Below is a small trained network, with its code and all its weights. Each question gives an input and a class and asks what happens when units are switched off, that is, made to give their printed mean instead of their output.

import numpy as np


def w(rows, s, z=0):
    codes = np.array(rows[::2]) - 128.0
    scale = np.full(codes.shape[1], s)
    scale[-1] = z or s
    return codes * scale


def f(y):
    return y / 2 * (1 + np.tanh(0.7978845608 * (y + 0.044715 * y**3)))


def log_softmax(a):
    a = a - a.max(-1, keepdims=True)
    return a - np.log(np.exp(a).sum(-1, keepdims=True))


def net(x, mask):
    res = np.array(x, float).reshape(1, 6) / 4 @ E
    y = f(res @ A[0][:, :-1].T + A[0][:, -1])
    res = res + np.where(mask, y, B[0][:, -1]) @ B[0][:, :-1]
    return log_softmax(res[-1] @ U[:, :-1].T + U[:, -1])


A, B = {}, {}
E = w([
[133,125,129,130,126,128,132,125,127,131],'x0',
[99,63,188,128,108,253,141,226,111,158],'x1',
[127,127,119,126,121,134,116,129,131,116],'x2',
[108,100,74,131,206,150,207,132,24,44],'x3',
[142,223,187,121,16,110,202,145,124,58],'x4',
[130,127,126,134,127,125,129,133,129,128],'x5',
],0.015)
A[0] = w([
[122,161,90,128,192,114,205,145,40,27,30],'n0',
[145,123,137,119,120,155,77,105,215,246,150],'n1',
[185,216,169,112,61,63,131,64,155,88,135],'n2',
[157,67,150,114,136,186,143,123,75,95,78],'n3',
[174,192,199,148,37,20,90,158,213,117,116],'n4',
[70,78,43,122,203,99,35,109,154,222,110],'n5',
[147,141,137,128,54,144,218,160,113,69,4],'n6',
[100,91,236,129,61,222,124,240,112,146,41],'n7',
[110,71,81,135,240,220,180,135,59,137,100],'n8',
[135,72,152,103,131,113,122,129,100,119,96],'n9',
[100,164,59,140,177,105,184,172,32,56,176],'n10',
[167,138,74,144,163,45,123,83,135,103,201],'n11',
[167,104,96,121,198,106,24,88,130,198,44],'n12',
[176,141,176,120,90,144,18,180,209,254,91],'n13',
[155,227,117,135,74,10,109,85,179,129,140],'n14',
[172,159,31,122,197,37,108,17,113,85,36],'n15',
[178,155,98,127,220,32,113,16,118,90,117],'n16',
[54,50,114,147,210,199,95,217,67,146,109],'n17',
[130,220,202,103,57,154,197,168,71,53,45],'n18',
[148,70,95,143,157,131,110,195,118,137,108],'n19',
[141,140,75,150,149,50,124,104,127,117,192],'n20',
[110,113,71,124,120,126,195,94,42,57,41],'n21',
],0.01,0.021)
B[0] = w([
[168,176,121,74,2,154,181,162,158,77,187],'n0',
[121,87,156,119,119,110,152,136,143,70,236],'n1',
[156,201,91,112,141,115,133,127,105,160,214],'n2',
[131,130,105,134,167,114,116,142,104,179,153],'n3',
[128,199,74,126,145,149,124,144,96,150,222],'n4',
[126,145,182,121,61,129,141,142,159,59,250],'n5',
[84,63,159,186,168,107,49,127,125,117,155],'n6',
[157,146,156,99,42,121,196,128,166,59,200],'n7',
[130,135,91,129,189,133,74,128,127,149,222],'n8',
[123,142,122,144,144,138,117,144,119,118,130],'n9',
[94,80,166,147,168,112,96,106,152,115,234],'n10',
[150,151,153,116,95,145,169,161,123,119,232],'n11',
[164,202,143,102,63,155,163,128,119,103,196],'n12',
[106,52,168,177,138,126,123,102,155,79,239],'n13',
[131,177,97,76,140,140,123,141,84,191,229],'n14',
[70,32,164,180,168,120,58,93,138,94,206],'n15',
[123,77,166,161,112,134,141,140,169,89,226],'n16',
[122,137,123,153,203,102,69,94,83,189,230],'n17',
[117,61,197,145,126,133,118,102,193,67,194],'n18',
[124,128,113,135,154,123,108,142,115,154,165],'n19',
[148,147,131,112,109,135,166,127,134,113,214],'n20',
[156,144,129,121,61,126,165,142,132,130,171],'n21',
],0.014,0.025)
U = w([
[150,168,156,108,34,128,205,127,156,99,187],'0',
[128,5,170,152,151,120,131,113,157,104,170],'1',
[140,176,66,117,188,119,129,121,110,211,1],'2',
],0.011,0.0052)

Each question gives the input, the list of numbers given to net, and the class t.
The units are the neurons (one row each of A and B). Each row of codes is followed by its name. A weight is (code - 128) times the scale printed after its matrix; where a second scale follows, it is the last column's (A, B and U).
mask holds one flag per neuron, in row order. A switched-off neuron (its flag False) gives its mean, the last column of its row in B, instead of its output. The means were averaged over made-up inputs and are rounded, as every weight is.
A unit's drop is (log p(t) with every unit on - log p(t) with that unit switched off) / (log p(t) with every unit on - log p(t) with every unit switched off).
The circuit of an input: a set's keep is (log p(t) with only the set's units on - log p(t) with every unit switched off) / (log p(t) with every unit on - log p(t) with every unit switched off). Starting from the 12 units with the biggest drops (on a tie, the unit counted first), units are removed one at a time, each time the one whose removal leaves the highest keep (on an exact tie, the one counted first), for as long as the keep stays at least 0.8.
units of the circuit, in order: the units of the circuit, biggest drop first
most important unit: the unit with the biggest drop
k most important neurons: the k neurons with the biggest drops, biggest first
drop of u: that unit's drop, to one decimal
input [6,-3,-5,-5,-8,1], class 0: units of the circuit, in order -> n12
input [3,-3,-4,-1,-7,1], class 0: 2 most important neurons -> n12, n5
input [-4,-8,-2,2,-1,5], class 1: 3 most important neurons -> n15, n16, n7
input [4,1,-5,5,7,-1], class 1: 3 most important neurons -> n6, n18, n10
input [-1,0,-4,-8,-8,-4], class 0: 3 most important neurons -> n12, n5, n15
input [-6,6,5,3,7,0], class 1: 2 most important neurons -> n6, n18
input [5,3,0,8,6,-7], class 1: 2 most important neurons -> n10, n6
input [3,-6,8,0,-7,0], class 0: 4 most important neurons -> n12, n5, n11, n13
input [5,3,-6,0,0,1], class 1: 3 most important neurons -> n14, n4, n2
input [7,-8,-3,0,8,1], class 2: 2 most important neurons -> n14, n2
input [5,-2,-7,-1,-8,-7], class 0: 3 most important neurons -> n12, n5, n10
input [-6,0,-6,-5,-4,-5], class 0: 3 most important neurons -> n15, n10, n12
input [8,-1,-1,5,0,-7], class 1: 4 most important neurons -> n10, n12, n5, n7
input [-4,8,3,1,-4,-6], class 2: most important unit -> n17
input [5,7,-8,8,8,2], class 1: 2 most important neurons -> n6, n18
input [6,-4,6,4,-1,7], class 1: 2 most important neurons -> n15, n10
input [0,-5,-5,-2,5,-7], class 2: drop of n1 -> 0.0
input [8,6,7,1,-2,-7], class 2: drop of n13 -> 0.1
input [0,-3,6,-4,-6,3], class 0: drop of n12 -> 0.2
input [-2,2,-4,1,-8,-7], class 2: drop of n17 -> 0.3
input [8,3,2,7,5,0], class 1: most important unit -> n10
